Here is a tiny trained network, its code and every weight. The questions are about switching its units off for an input and a target symbol, where a switched-off unit gives its printed mean instead of its output.

import numpy as np


def w(rows, s, z=0):
    codes = np.array(rows[::2]) - 128.0
    scale = np.full(codes.shape[1], s)
    scale[-1] = z or s
    return codes * scale


def f(y):
    return np.maximum(y, 0)


def softmax(a):
    e = np.exp(a - a.max(-1, keepdims=True))
    return e / e.sum(-1, keepdims=True)


def log_softmax(a):
    a = a - a.max(-1, keepdims=True)
    return a - np.log(np.exp(a).sum(-1, keepdims=True))


def net(x, mask):
    ids = ['γεηλπτ'.index(c) for c in x.split()]
    T = len(ids)
    res = E[ids] + P[:T]
    u = 0
    for l in range(2):
        q, k, v = (res @ M[l].T for M in (Q, K, V))
        z = softmax(np.where(np.tri(T) > 0, q @ k.T / 3**0.5, -1e9)) @ v
        res = res + np.where(mask[u], z, O[l][:, -1]) @ O[l][:, :-1]
        u += 1
        y = f(res @ A[l][:, :-1].T + A[l][:, -1])
        res = res + np.where(mask[u : u + 4], y, B[l][:, -1]) @ B[l][:, :-1]
        u += 4
    return log_softmax(res[-1] @ U[:, :-1].T + U[:, -1])


Q, K, V, O, A, B = {}, {}, {}, {}, {}, {}
E = w([
[141,156,3,191,220,65,161],'γ',
[168,90,103,135,135,203,172],'ε',
[131,130,107,110,170,38,112],'η',
[63,117,138,138,205,134,214],'λ',
[118,186,194,28,27,57,160],'π',
[204,144,128,73,120,143,154],'τ',
],0.015)
P = w([
[119,106,219,16,99,253,21],'0',
[129,122,119,27,156,151,201],'1',
[131,106,83,78,163,124,244],'2',
[158,158,94,134,161,96,212],'3',
[152,166,97,199,86,102,125],'4',
[125,220,145,211,144,122,156],'5',
[130,179,97,195,115,82,182],'6',
],0.0057)
Q[0] = w([
[185,103,187,2,133,113,144],'L0H0',
[164,210,147,203,180,195,103],'L0H0',
[71,85,157,84,114,218,161],'L0H0',
],0.0069)
K[0] = w([
[123,202,163,2,125,170,49],'L0H0',
[164,89,57,164,174,107,228],'L0H0',
[142,112,161,104,116,159,40],'L0H0',
],0.0072)
V[0] = w([
[241,90,76,86,3,85,107],'L0H0',
[153,109,174,136,114,200,153],'L0H0',
[61,108,198,86,131,62,6],'L0H0',
],0.0071)
O[0] = w([
[140,255,196,153,129,154,124,78],'L0H0',
[149,148,157,172,60,41,137,119],'L0H0',
[104,160,168,139,163,118,55,4],'L0H0',
],0.0072,0.0039)
A[0] = w([
[176,132,51,132,207,127,3,99],'L0N0',
[124,178,162,191,69,94,214,255],'L0N1',
[251,140,52,168,88,187,167,7],'L0N2',
[147,163,54,137,218,56,149,235],'L0N3',
],0.0058,0.00074)
B[0] = w([
[106,140,69,206,100,160,115,162],'L0N0',
[80,190,71,154,118,102,122,217],'L0N1',
[99,163,34,187,126,153,188,218],'L0N2',
[11,84,139,134,124,255,187,254],'L0N3',
],0.0087,0.0057)
Q[1] = w([
[62,150,123,90,83,109,81],'L1H0',
[209,194,120,47,207,119,127],'L1H0',
[80,142,132,122,144,129,254],'L1H0',
],0.0045)
K[1] = w([
[67,203,218,184,89,124,97],'L1H0',
[176,153,246,124,140,118,118],'L1H0',
[231,168,120,114,2,135,103],'L1H0',
],0.004)
V[1] = w([
[195,199,47,192,188,220,121],'L1H0',
[52,202,140,2,123,179,165],'L1H0',
[123,164,120,101,92,151,176],'L1H0',
],0.0055)
O[1] = w([
[129,159,89,57,95,146,158,178],'L1H0',
[170,125,124,144,195,164,110,253],'L1H0',
[255,70,153,186,140,11,145,216],'L1H0',
],0.01,0.0067)
A[1] = w([
[10,103,81,149,140,184,99,78],'L1N0',
[114,71,108,159,230,43,78,182],'L1N1',
[204,43,111,84,146,254,127,247],'L1N2',
[162,106,136,157,119,217,178,102],'L1N3',
],0.0056,0.0012)
B[1] = w([
[39,94,158,137,121,128,34,233],'L1N0',
[116,105,179,209,59,200,153,178],'L1N1',
[167,131,237,116,208,1,104,254],'L1N2',
[136,197,125,125,162,98,27,247],'L1N3',
],0.0093,0.0066)
U = w([
[179,157,147,116,153,2,81,210],'γ',
[126,152,91,150,93,165,177,234],'ε',
[93,169,89,155,163,126,58,34],'η',
[131,62,147,174,98,71,118,107],'λ',
[146,147,140,233,112,178,146,3],'π',
[171,157,79,157,137,167,155,185],'τ',
],0.0078,0.0028)

Each question gives the input, a string of symbols that net reads in full, and the target symbol t.
The units are the heads (3 rows each of Q, K, V and O) and the neurons (one row each of A and B). Each row of codes is followed by its name. A weight is (code - 128) times the scale printed after its matrix; where a second scale follows, it is the last column's (O, A, B and U).
mask holds one flag per unit, layer by layer, with each layer's heads first. A switched-off unit (its flag False) gives its mean, the last column of its rows in O or B, instead of its output. The means were averaged over made-up inputs and are rounded, as every weight is.
A unit's drop is (log p(t) with every unit on - log p(t) with that unit switched off) / (log p(t) with every unit on - log p(t) with every unit switched off).
The circuit of an input: a set's keep is (log p(t) with only the set's units on - log p(t) with every unit switched off) / (log p(t) with every unit on - log p(t) with every unit switched off). Starting from all 10 units, units are removed one at a time, each time the one whose removal leaves the highest keep (on an exact tie, the one counted first), for as long as the keep stays at least 0.8.
units of the circuit, in order: the units of the circuit, biggest drop first
unit that matters most: the unit with the biggest drop
k most important neurons: the k neurons with the biggest drops, biggest first
top k neurons in layer l: the k neurons of layer l with the biggest drops, biggest first
drop of u: that unit's drop, to one decimal
input λ λ λ π γ, target η: units of the circuit, in order	(L0N3, L1N0, L1N3, L0N0)
input ε λ ε γ ε λ λ, target ε: units of the circuit, in order	(L1H0, L1N2)
input λ λ ε ε λ, target ε: unit that matters most	L1N2
input λ γ γ λ, target γ: 2 most important neurons	(L1N2, L0N2)
input λ γ ε, target γ: top 3 neurons in layer 1	(L1N2, L1N3, L1N1)
input η λ λ η η, target λ: units of the circuit, in order	(L0H0, L1N1)
input η λ λ, target η: 2 most important neurons	(L1N0, L0N3)
input η γ λ π λ γ, target η: 3 most important neurons	(L0N3, L1N0, L1N3)
input ε ε η, target ε: top 2 neurons in layer 1	(L1N2, L1N3)
input λ π π λ π π λ, target π: top 2 neurons in layer 1	(L1N1, L1N2)
input λ η λ π λ, target λ: top 2 neurons in layer 0	(L0N2, L0N1)
input λ π λ ε, target γ: top 2 neurons in layer 0	(L0N1, L0N0)
input τ λ τ λ η, target λ: drop of L0H0	0.5
input λ π π λ, target π: unit that matters most	L1N1
input γ γ λ, target γ: drop of L1N3	0.1
input π π η, target π: drop of L1N0	0.0
